Below is a small trained network, with its code and all its weights. Each question gives an input and a class and asks what happens when units are switched off, that is, made to give their printed mean instead of their output.

import numpy as np


def w(rows, s, z=0):
    codes = np.array(rows[::2]) - 128.0
    scale = np.full(codes.shape[1], s)
    scale[-1] = z or s
    return codes * scale


def f(y):
    return y / 2 * (1 + np.tanh(0.7978845608 * (y + 0.044715 * y**3)))


def log_softmax(a):
    a = a - a.max(-1, keepdims=True)
    return a - np.log(np.exp(a).sum(-1, keepdims=True))


def net(x, mask):
    res = np.array(x, float).reshape(1, 4) / 4 @ E
    y = f(res @ A[0][:, :-1].T + A[0][:, -1])
    res = res + np.where(mask, y, B[0][:, -1]) @ B[0][:, :-1]
    return log_softmax(res[-1] @ U[:, :-1].T + U[:, -1])


A, B = {}, {}
E = w([
[116,90,233,49,183,135,123],'x0',
[203,134,116,113,192,32,146],'x1',
[99,183,131,128,150,111,7],'x2',
[128,126,138,143,125,120,127],'x3',
],0.014)
A[0] = w([
[153,124,84,128,126,105,173,172],'N0',
[99,92,150,101,139,182,102,155],'N1',
[159,158,88,159,155,111,131,126],'N2',
[171,112,119,122,109,130,176,185],'N3',
[130,192,137,141,144,111,50,166],'N4',
[69,96,164,110,119,147,123,146],'N5',
[113,187,128,120,140,103,4,186],'N6',
[92,135,103,174,85,170,122,169],'N7',
[159,156,71,147,144,88,151,138],'N8',
[141,105,189,101,182,116,139,126],'N9',
[190,142,137,127,176,57,138,173],'N10',
[92,164,132,126,137,144,44,136],'N11',
[136,79,139,121,107,142,208,254],'N12',
[86,137,138,147,81,176,133,204],'N13',
[139,100,155,92,166,99,132,118],'N14',
[154,172,89,151,134,71,137,138],'N15',
[165,136,71,159,140,103,125,135],'N16',
[161,114,159,97,173,104,119,106],'N17',
[80,95,175,117,130,170,135,152],'N18',
[149,120,152,105,176,78,129,100],'N19',
[96,163,149,114,133,112,65,142],'N20',
[107,138,99,160,72,166,125,186],'N21',
[98,146,74,158,61,154,123,186],'N22',
],0.012,0.0071)
B[0] = w([
[164,120,174,144,67,94,146,185],'N0',
[150,110,186,156,187,159,93,184],'N1',
[104,63,125,92,75,129,110,172],'N2',
[208,106,168,169,93,90,151,189],'N3',
[1,127,98,93,129,121,81,212],'N4',
[175,100,184,140,182,167,87,179],'N5',
[5,138,114,89,154,115,47,250],'N6',
[126,173,79,162,162,108,139,186],'N7',
[145,77,152,107,63,110,118,191],'N8',
[138,161,72,188,205,130,155,207],'N9',
[111,132,85,119,78,86,162,237],'N10',
[72,172,144,145,141,110,64,202],'N11',
[249,116,101,176,126,162,146,233],'N12',
[155,144,110,183,219,156,140,193],'N13',
[148,171,75,182,157,112,150,187],'N14',
[109,70,123,81,68,118,90,191],'N15',
[115,49,168,87,64,82,89,182],'N16',
[97,197,79,162,144,115,170,189],'N17',
[181,87,166,146,166,242,99,190],'N18',
[90,174,73,134,139,96,161,193],'N19',
[64,155,151,120,176,121,68,192],'N20',
[151,175,67,179,153,99,171,187],'N21',
[128,190,57,149,164,74,182,197],'N22',
],0.008,0.016)
U = w([
[172,164,97,165,142,129,240,251],'0',
[93,176,80,129,182,89,125,76],'1',
[186,35,184,111,55,87,140,158],'2',
[74,34,116,47,68,125,88,35],'3',
[194,2,175,140,177,200,122,146],'4',
[111,124,246,117,173,176,68,61],'5',
],0.0088,0.0025)

Each question gives the input, the list of numbers given to net, and the class t.
The units are the neurons (one row each of A and B). Each row of codes is followed by its name. A weight is (code - 128) times the scale printed after its matrix; where a second scale follows, it is the last column's (A, B and U).
mask holds one flag per neuron, in row order. A switched-off neuron (its flag False) gives its mean, the last column of its row in B, instead of its output. The means were averaged over made-up inputs and are rounded, as every weight is.
A unit's drop is (log p(t) with every unit on - log p(t) with that unit switched off) / (log p(t) with every unit on - log p(t) with every unit switched off).
The circuit of an input: a set's keep is (log p(t) with only the set's units on - log p(t) with every unit switched off) / (log p(t) with every unit on - log p(t) with every unit switched off). Starting from the 12 units with the biggest drops (on a tie, the unit counted first), units are removed one at a time, each time the one whose removal leaves the highest keep (on an exact tie, the one counted first), for as long as the keep stays at least 0.8.
units of the circuit, in order: the units of the circuit, biggest drop first
top k neurons: the k neurons with the biggest drops, biggest first
drop when u is switched off: that unit's drop, to one decimal
input [1,-7,-8,4], class 4: units of the circuit, in order	N18
input [6,-8,0,4], class 4: units of the circuit, in order	N18, N6
input [5,0,7,7], class 5: top 2 neurons	N22, N21
input [1,3,0,-5], class 0: top 2 neurons	N6, N4
input [-2,-7,0,0], class 0: top 2 neurons	N6, N4
input [0,-2,-3,7], class 0: top 2 neurons	N16, N15
input [1,1,-3,-5], class 0: top 2 neurons	N16, N15
input [3,0,-2,7], class 4: top 2 neurons	N22, N21
input [-7,-7,0,2], class 0: drop when N6 is switched off	0.3
input [3,-3,0,-7], class 4: drop when N6 is switched off	0.2
input [3,7,-1,8], class 0: drop when N7 is switched off	0.0
